Below is a small trained network, with its code and all its weights. Each question gives an input and a class and asks what happens when units are switched off, that is, made to give their printed mean instead of their output.

import numpy as np


def w(rows, s, z=0):
    codes = np.array(rows[::2]) - 128.0
    scale = np.full(codes.shape[1], s)
    scale[-1] = z or s
    return codes * scale


def norm(h):
    return h / np.sqrt((h * h).mean(-1, keepdims=True) + 1e-5)


def f(y):
    return y / 2 * (1 + np.tanh(0.7978845608 * (y + 0.044715 * y**3)))


def log_softmax(a):
    a = a - a.max(-1, keepdims=True)
    return a - np.log(np.exp(a).sum(-1, keepdims=True))


def net(x, mask):
    res = np.array(x, float).reshape(1, 7) / 4 @ E
    u = 0
    for l in range(3):
        y = f(norm(res) @ A[l][:, :-1].T + A[l][:, -1])
        res = res + np.where(mask[u : u + 13], y, B[l][:, -1]) @ B[l][:, :-1]
        u += 13
    return log_softmax(norm(res)[-1] @ U[:, :-1].T + U[:, -1])


A, B = {}, {}
E = w([
[86,228,26,85,254,115],'x0',
[128,130,130,128,128,129],'x1',
[124,131,132,131,129,135],'x2',
[124,133,136,132,128,137],'x3',
[71,172,67,226,49,66],'x4',
[131,124,120,125,128,124],'x5',
[245,149,99,215,213,134],'x6',
],0.0045)
A[0] = w([
[107,208,80,230,40,13,253],'0.n1',
[81,192,227,165,161,143,156],'0.n2',
[18,229,94,5,180,120,189],'0.n3',
[69,3,204,121,56,124,194],'0.n4',
[166,159,85,207,247,123,18],'0.n5',
[206,87,144,174,99,162,17],'0.n6',
[118,139,79,75,127,64,104],'0.n7',
[230,111,126,222,153,136,224],'0.n8',
[117,136,124,93,127,188,98],'0.n9',
[230,113,119,195,143,134,65],'0.n10',
[99,84,124,104,179,205,151],'0.n11',
[134,184,162,114,107,164,121],'0.n12',
[167,35,148,75,151,198,126],'0.n13',
],0.006,0.0028)
B[0] = w([
[69,130,85,213,97,151,245],'0.n1',
[171,104,74,84,107,73,137],'0.n2',
[129,3,107,133,244,116,253],'0.n3',
[166,202,44,93,130,175,244],'0.n4',
[135,197,93,69,89,221,188],'0.n5',
[128,70,160,103,191,103,151],'0.n6',
[140,154,146,102,171,169,138],'0.n7',
[176,149,196,175,140,109,227],'0.n8',
[152,119,105,109,177,80,132],'0.n9',
[167,99,170,122,125,137,170],'0.n10',
[146,131,141,133,133,94,161],'0.n11',
[131,116,103,110,171,105,129],'0.n12',
[144,203,110,122,87,32,193],'0.n13',
],0.006,0.0055)
A[1] = w([
[50,153,101,155,75,150,122],'1.n1',
[179,129,178,113,162,173,116],'1.n2',
[161,150,66,195,125,166,179],'1.n3',
[204,44,175,19,112,143,182],'1.n4',
[135,110,88,103,162,140,174],'1.n5',
[189,119,206,208,87,64,118],'1.n6',
[137,125,147,170,60,64,123],'1.n7',
[145,108,145,254,151,141,2],'1.n8',
[110,57,196,102,149,180,160],'1.n9',
[141,128,31,125,136,52,132],'1.n10',
[101,81,60,124,129,207,172],'1.n11',
[170,126,145,65,74,114,123],'1.n12',
[49,66,125,128,177,50,63],'1.n13',
],0.0088,0.0035)
B[1] = w([
[193,82,90,78,152,98,184],'1.n1',
[161,103,53,48,168,45,182],'1.n2',
[59,128,175,65,107,160,217],'1.n3',
[103,231,137,115,174,106,253],'1.n4',
[166,177,107,154,32,107,184],'1.n5',
[139,100,254,85,133,84,214],'1.n6',
[229,69,130,119,123,159,161],'1.n7',
[79,118,215,213,152,154,169],'1.n8',
[125,251,123,127,160,49,149],'1.n9',
[101,152,229,157,110,181,171],'1.n10',
[202,154,216,121,105,169,200],'1.n11',
[42,244,120,181,176,169,170],'1.n12',
[13,40,180,77,117,137,168],'1.n13',
],0.0068,0.0061)
A[2] = w([
[198,213,39,78,133,111,178],'2.n1',
[112,212,107,168,107,190,38],'2.n2',
[167,126,132,44,187,131,125],'2.n3',
[94,140,133,161,205,112,187],'2.n4',
[197,124,64,111,108,172,22],'2.n5',
[125,153,116,146,82,192,96],'2.n6',
[109,132,142,134,124,139,98],'2.n7',
[153,102,79,176,79,172,105],'2.n8',
[146,194,69,124,118,207,166],'2.n9',
[246,126,165,125,131,133,253],'2.n10',
[76,144,170,126,86,112,179],'2.n11',
[64,60,94,125,96,160,123],'2.n12',
[182,96,95,126,49,143,61],'2.n13',
],0.011,0.0027)
B[2] = w([
[120,2,121,205,105,226,254],'2.n1',
[69,209,124,125,194,52,185],'2.n2',
[157,115,137,137,124,3,230],'2.n3',
[83,121,129,86,12,157,186],'2.n4',
[210,79,131,88,83,90,143],'2.n5',
[123,140,136,74,117,46,171],'2.n6',
[135,114,65,138,175,114,130],'2.n7',
[183,143,201,32,160,77,155],'2.n8',
[96,180,124,199,151,108,214],'2.n9',
[115,154,26,140,102,156,224],'2.n10',
[105,79,83,158,208,154,164],'2.n11',
[190,140,49,91,91,222,163],'2.n12',
[120,174,218,60,83,147,144],'2.n13',
],0.007,0.008)
U = w([
[51,237,107,184,182,139,251],'0',
[64,75,128,31,186,46,61],'1',
[159,175,151,19,31,176,66],'2',
[53,61,41,86,113,252,130],'3',
[229,176,151,127,167,50,89],'4',
[172,54,3,211,156,149,125],'5',
[133,74,227,219,90,197,62],'6',
],0.017,0.0025)

Each question gives the input, the list of numbers given to net, and the class t.
The units are the neurons (one row each of A and B). Each row of codes is followed by its name. A weight is (code - 128) times the scale printed after its matrix; where a second scale follows, it is the last column's (A, B and U).
mask holds one flag per neuron, layer by layer. A switched-off neuron (its flag False) gives its mean, the last column of its row in B, instead of its output. The means were averaged over made-up inputs and are rounded, as every weight is.
A unit's drop is (log p(t) with every unit on - log p(t) with that unit switched off) / (log p(t) with every unit on - log p(t) with every unit switched off).
The circuit of an input: a set's keep is (log p(t) with only the set's units on - log p(t) with every unit switched off) / (log p(t) with every unit on - log p(t) with every unit switched off). Starting from the 12 units with the biggest drops (on a tie, the unit counted first), units are removed one at a time, each time the one whose removal leaves the highest keep (on an exact tie, the one counted first), for as long as the keep stays at least 0.8.
units of the circuit, in order: the units of the circuit, biggest drop first
top k neurons: the k neurons with the biggest drops, biggest first
k most important neurons of layer l: the k neurons of layer l with the biggest drops, biggest first
drop when u is switched off: that unit's drop, to one decimal
input [7,-2,-2,-3,-6,-7,1], class 5: units of the circuit, in order -> (2.n1; 1.n5)
input [8,-4,7,-4,-3,2,-2], class 1: units of the circuit, in order -> (0.n3)
input [-6,-7,4,3,0,7,7], class 4: top 2 neurons -> (2.n1; 0.n6)
input [-2,-7,7,3,5,5,-2], class 2: top 2 neurons -> (1.n1; 1.n4)
input [1,0,2,0,-8,7,8], class 5: top 3 neurons -> (2.n1; 0.n5; 2.n10)
input [0,-4,1,4,8,4,-8], class 2: 2 most important neurons of layer 1 -> (1.n1; 1.n11)
input [7,7,2,-3,-7,5,1], class 5: top 4 neurons -> (2.n1; 1.n5; 1.n6; 1.n3)
input [0,2,-1,-3,3,-5,-8], class 2: 2 most important neurons of layer 1 -> (1.n11; 1.n1)
input [4,0,4,3,0,-2,5], class 5: top 3 neurons -> (0.n5; 2.n1; 0.n1)
input [-1,8,8,8,1,-6,6], class 6: 3 most important neurons of layer 1 -> (1.n8; 1.n1; 1.n6)
input [8,-4,8,2,0,-3,0], class 1: 2 most important neurons of layer 2 -> (2.n3; 2.n1)
input [0,-8,-6,-3,8,-7,7], class 6: top 4 neurons -> (0.n4; 1.n8; 0.n8; 1.n4)
input [7,6,6,7,2,7,0], class 3: top 3 neurons -> (0.n3; 0.n4; 1.n13)
input [-2,-5,0,7,1,-5,6], class 6: 2 most important neurons of layer 1 -> (1.n8; 1.n1)
input [3,-3,1,-2,-3,2,1], class 5: top 3 neurons -> (2.n1; 0.n5; 2.n3)
input [-7,7,5,-5,-5,-6,0], class 0: top 3 neurons -> (1.n12; 1.n4; 0.n4)
input [-1,6,5,3,0,1,-4], class 0: top 3 neurons -> (0.n1; 2.n9; 2.n2)
input [-3,-4,4,-1,-1,1,-7], class 0: top neuron -> (0.n1)
input [-2,-7,5,3,-7,-4,1], class 4: 3 most important neurons of layer 0 -> (0.n5; 0.n13; 0.n11)
input [-2,1,1,8,4,-8,1], class 6: top 2 neurons -> (1.n8; 0.n5)
input [-2,-8,2,-6,8,-7,-2], class 2: 2 most important neurons of layer 1 -> (1.n1; 1.n4)
input [-8,3,-2,-4,-6,6,6], class 4: drop when 1.n6 is switched off -> 0.1
input [2,8,-2,-2,-5,-1,5], class 5: drop when 2.n1 is switched off -> 0.9
input [5,-4,6,-6,-1,-4,8], class 5: top 2 neurons -> (2.n1; 0.n1)
input [0,-5,8,-4,-2,7,-1], class 0: drop when 1.n10 is switched off -> 2.8
input [5,3,-7,-5,6,-6,-4], class 3: drop when 0.n12 is switched off -> 0.0
